Below is a small trained network, with its code and all its weights. Each question gives an input and a target symbol and asks what happens when units are switched off, that is, made to give their printed mean instead of their output.

import numpy as np


def w(rows, s, z=0):
    codes = np.array(rows[::2]) - 128.0
    scale = np.full(codes.shape[1], s)
    scale[-1] = z or s
    return codes * scale


def norm(h):
    return h / np.sqrt((h * h).mean(-1, keepdims=True) + 1e-5)


def softmax(a):
    e = np.exp(a - a.max(-1, keepdims=True))
    return e / e.sum(-1, keepdims=True)


def log_softmax(a):
    a = a - a.max(-1, keepdims=True)
    return a - np.log(np.exp(a).sum(-1, keepdims=True))


def net(x, mask):
    ids = ['ΔΘΠΩαβγεηλμξσφψ'.index(c) for c in x.split()]
    T = len(ids)
    res = E[ids] + P[:T]
    u = 0
    for l in range(2):
        r = norm(res)
        for j in range(3):
            rows = slice(3 * j, 3 * j + 3)
            q, k, v = (r @ M[l][rows].T for M in (Q, K, V))
            z = softmax(np.where(np.tri(T) > 0, q @ k.T / 3**0.5, -1e9)) @ v
            o = O[l][rows]
            res = res + np.where(mask[u + j], z, o[:, -1]) @ o[:, :-1]
        u += 3
    return log_softmax(norm(res)[-1] @ U[:, :-1].T + U[:, -1])


Q, K, V, O = {}, {}, {}, {}
E = w([
[112,71,140,161,106,102,135,114],'Δ',
[119,76,144,164,100,115,138,113],'Θ',
[125,147,254,114,170,111,54,153],'Π',
[142,201,163,114,29,81,143,136],'Ω',
[133,78,120,142,150,101,153,99],'α',
[113,72,155,168,91,84,133,121],'β',
[178,128,113,78,113,182,44,50],'γ',
[136,127,134,104,170,143,199,95],'ε',
[59,155,98,124,158,87,70,102],'η',
[83,90,137,132,116,81,88,115],'λ',
[93,81,154,175,74,97,138,127],'μ',
[125,66,130,165,115,107,143,103],'ξ',
[96,70,165,170,85,65,129,136],'σ',
[216,144,73,207,232,109,109,180],'φ',
[121,82,192,154,65,136,112,86],'ψ',
],0.03)
P = w([
[98,144,200,212,132,115,50,12],'0',
[98,134,173,155,108,122,109,53],'1',
[109,134,153,149,102,122,132,83],'2',
[121,123,146,141,117,111,137,97],'3',
[129,122,140,138,122,111,144,109],'4',
[133,119,136,138,122,110,153,116],'5',
[142,115,132,134,130,106,155,124],'6',
[143,112,131,135,133,106,153,131],'7',
[147,113,125,134,135,107,161,136],'8',
[152,119,122,136,136,106,170,141],'9',
[155,130,113,137,132,114,177,141],'10',
[163,132,110,136,133,111,178,143],'11',
],0.011)
Q[0] = w([
[125,191,203,41,156,103,171,114],'0.h0',
[113,182,164,101,24,137,53,242],'0.h0',
[164,125,163,161,116,141,180,69],'0.h0',
[98,144,116,180,97,53,114,89],'0.h1',
[88,162,185,110,156,177,109,137],'0.h1',
[119,110,202,136,99,104,84,96],'0.h1',
[183,124,198,85,104,198,135,126],'0.h2',
[118,74,142,184,44,139,96,254],'0.h2',
[101,239,237,116,73,110,70,148],'0.h2',
],0.0089)
K[0] = w([
[136,247,175,56,204,109,168,161],'0.h0',
[120,136,163,54,22,146,75,255],'0.h0',
[188,93,159,120,117,159,195,178],'0.h0',
[101,109,95,121,95,116,51,165],'0.h1',
[107,164,182,93,131,140,108,138],'0.h1',
[168,139,164,174,84,125,117,150],'0.h1',
[179,140,199,129,75,208,198,211],'0.h2',
[109,44,166,181,29,75,96,104],'0.h2',
[100,182,208,130,102,138,109,212],'0.h2',
],0.0091)
V[0] = w([
[180,149,254,82,73,77,145,144],'0.h0',
[203,130,167,136,153,224,215,91],'0.h0',
[78,172,121,119,124,117,79,114],'0.h0',
[153,149,158,209,68,58,68,97],'0.h1',
[140,193,139,164,173,76,114,75],'0.h1',
[96,109,111,86,145,118,185,85],'0.h1',
[53,148,109,136,83,75,140,140],'0.h2',
[136,247,78,33,211,166,114,106],'0.h2',
[150,118,144,127,170,106,129,114],'0.h2',
],0.0081)
O[0] = w([
[41,255,72,63,172,135,87,204,178],'0.h0',
[72,84,125,152,72,68,36,137,226],'0.h0',
[189,128,64,77,173,147,190,155,96],'0.h0',
[59,130,139,143,42,125,27,167,255],'0.h1',
[104,108,85,100,73,143,147,225,252],'0.h1',
[207,74,53,147,138,131,180,194,231],'0.h1',
[168,62,180,167,112,84,196,136,159],'0.h2',
[77,219,179,97,103,195,72,94,62],'0.h2',
[151,186,167,116,109,126,94,192,195],'0.h2',
],0.0077,0.0044)
Q[1] = w([
[79,136,210,124,61,148,90,125],'1.h0',
[106,105,148,165,100,114,21,167],'1.h0',
[97,97,110,140,115,167,139,104],'1.h0',
[252,140,161,124,157,154,196,169],'1.h1',
[50,158,135,146,102,66,128,84],'1.h1',
[193,140,122,164,173,156,109,88],'1.h1',
[20,118,156,138,74,82,76,96],'1.h2',
[130,175,151,126,117,99,200,150],'1.h2',
[212,134,105,144,198,131,183,149],'1.h2',
],0.016)
K[1] = w([
[74,245,168,89,150,96,79,78],'1.h0',
[77,134,178,151,133,104,14,106],'1.h0',
[124,143,100,176,109,124,139,59],'1.h0',
[250,42,73,117,178,126,251,197],'1.h1',
[30,185,200,160,162,113,118,138],'1.h1',
[186,81,110,143,120,191,121,163],'1.h1',
[35,163,163,170,106,65,24,85],'1.h2',
[95,146,107,101,120,54,193,126],'1.h2',
[209,37,85,131,172,141,207,192],'1.h2',
],0.013)
V[1] = w([
[73,167,149,161,123,146,62,53],'1.h0',
[81,161,170,123,142,125,73,98],'1.h0',
[176,88,145,119,131,138,218,159],'1.h0',
[109,85,160,134,181,127,188,152],'1.h1',
[45,198,152,173,141,130,87,119],'1.h1',
[103,176,159,120,66,114,42,76],'1.h1',
[160,96,130,112,191,118,255,183],'1.h2',
[97,141,86,116,138,173,194,183],'1.h2',
[47,236,192,116,121,141,64,66],'1.h2',
],0.0087)
O[1] = w([
[167,152,171,181,76,112,73,108,182],'1.h0',
[148,83,188,182,128,160,75,93,170],'1.h0',
[173,144,105,91,184,185,172,138,77],'1.h0',
[124,148,76,104,135,42,101,165,97],'1.h1',
[203,133,116,220,134,156,166,180,230],'1.h1',
[185,150,156,162,114,255,144,123,225],'1.h1',
[173,165,168,197,114,131,78,105,42],'1.h2',
[132,95,148,189,99,95,110,92,112],'1.h2',
[53,81,69,75,138,49,125,153,249],'1.h2',
],0.0092,0.014)
U = w([
[135,133,120,116,126,127,132,130,82],'Δ',
[124,129,123,119,130,129,131,129,75],'Θ',
[141,221,114,99,3,103,166,173,97],'Π',
[197,124,40,58,63,171,48,98,179],'Ω',
[232,151,109,184,178,181,116,184,166],'α',
[131,134,119,117,135,126,128,126,85],'β',
[97,120,242,92,204,134,105,190,150],'γ',
[119,142,120,123,121,129,131,127,89],'ε',
[121,133,128,108,123,124,124,134,77],'η',
[125,137,111,121,125,136,128,126,91],'λ',
[128,132,132,118,127,122,137,120,82],'μ',
[119,167,128,105,145,59,159,35,254],'ξ',
[53,40,173,212,118,73,156,84,158],'σ',
[126,135,122,117,139,127,120,138,79],'φ',
[124,57,16,112,157,146,206,156,85],'ψ',
],0.012,0.0073)

Each question gives the input, a string of symbols that net reads in full, and the target symbol t.
The units are the heads (3 rows each of Q, K, V and O). Each row of codes is followed by its name. A weight is (code - 128) times the scale printed after its matrix; where a second scale follows, it is the last column's (O and U).
mask holds one flag per head, layer by layer. A switched-off head (its flag False) gives its mean, the last column of its rows in O, instead of its output. The means were averaged over made-up inputs and are rounded, as every weight is.
A unit's drop is (log p(t) with every unit on - log p(t) with that unit switched off) / (log p(t) with every unit on - log p(t) with every unit switched off).
The circuit of an input: a set's keep is (log p(t) with only the set's units on - log p(t) with every unit switched off) / (log p(t) with every unit on - log p(t) with every unit switched off). Starting from all 6 units, units are removed one at a time, each time the one whose removal leaves the highest keep (on an exact tie, the one counted first), for as long as the keep stays at least 0.8.
circuit, biggest first: the units of the circuit, biggest drop first
most important unit: the unit with the biggest drop
heads that matter: for each layer, one digit per head in row order, 1 if its drop is at least 0.15 and else 0, layers parted by /
drop of u: that unit's drop, to one decimal
input ψ ε Δ β Ω η λ ε Δ Δ, target α: heads that matter -> 111 / 001
input γ α ε Ω ε Θ λ ξ ε φ σ η, target σ: circuit, biggest first -> (0.h2, 0.h1, 1.h0, 0.h0)
input α Ω η α, target ψ: most important unit -> 0.h2
input Δ γ Δ ξ μ Ω σ η σ α μ, target ψ: heads that matter -> 101 / 100
input ε ξ γ ε ε, target α: heads that matter -> 111 / 001
input ε α α ε ε η α Ω ε α, target ξ: heads that matter -> 010 / 111
input γ η β η ε φ Θ γ Ω σ η Θ, target ψ: heads that matter -> 001 / 100
input σ α ε Δ η ε μ ε Θ λ ε σ, target ψ: circuit, biggest first -> (0.h2, 1.h0)
input ε γ Δ ε α α ε η Δ γ η, target ψ: heads that matter -> 101 / 000
input η Δ Ω Ω φ ε ξ η ξ, target ψ: heads that matter -> 111 / 100
input λ ε η λ, target ψ: circuit, biggest first -> (0.h0, 0.h1, 1.h2)
input Δ φ ξ μ ε ε η Θ β λ β, target ψ: circuit, biggest first -> (0.h2, 1.h0)
input φ η η, target ψ: heads that matter -> 111 / 001
input Δ Ω η ξ ε ξ, target ψ: heads that matter -> 011 / 100
input η φ α α ε Ω η Ω α, target α: most important unit -> 1.h2
input β η γ λ ε ε ε ε λ α λ, target α: circuit, biggest first -> (1.h2, 0.h0)
input γ μ α γ ε α, target ψ: heads that matter -> 101 / 101
input γ ε η ε η Ω η Θ ε γ η, target ξ: heads that matter -> 100 / 111
input γ Δ ε, target σ: heads that matter -> 101 / 100
input σ Ω ε, target σ: most important unit -> 0.h0
input ξ Δ γ β Δ, target ψ: drop of 1.h0 -> 1.1
input β ε η ε η η, target α: drop of 0.h1 -> 1.2
input η ε η γ η, target α: drop of 1.h2 -> 0.4
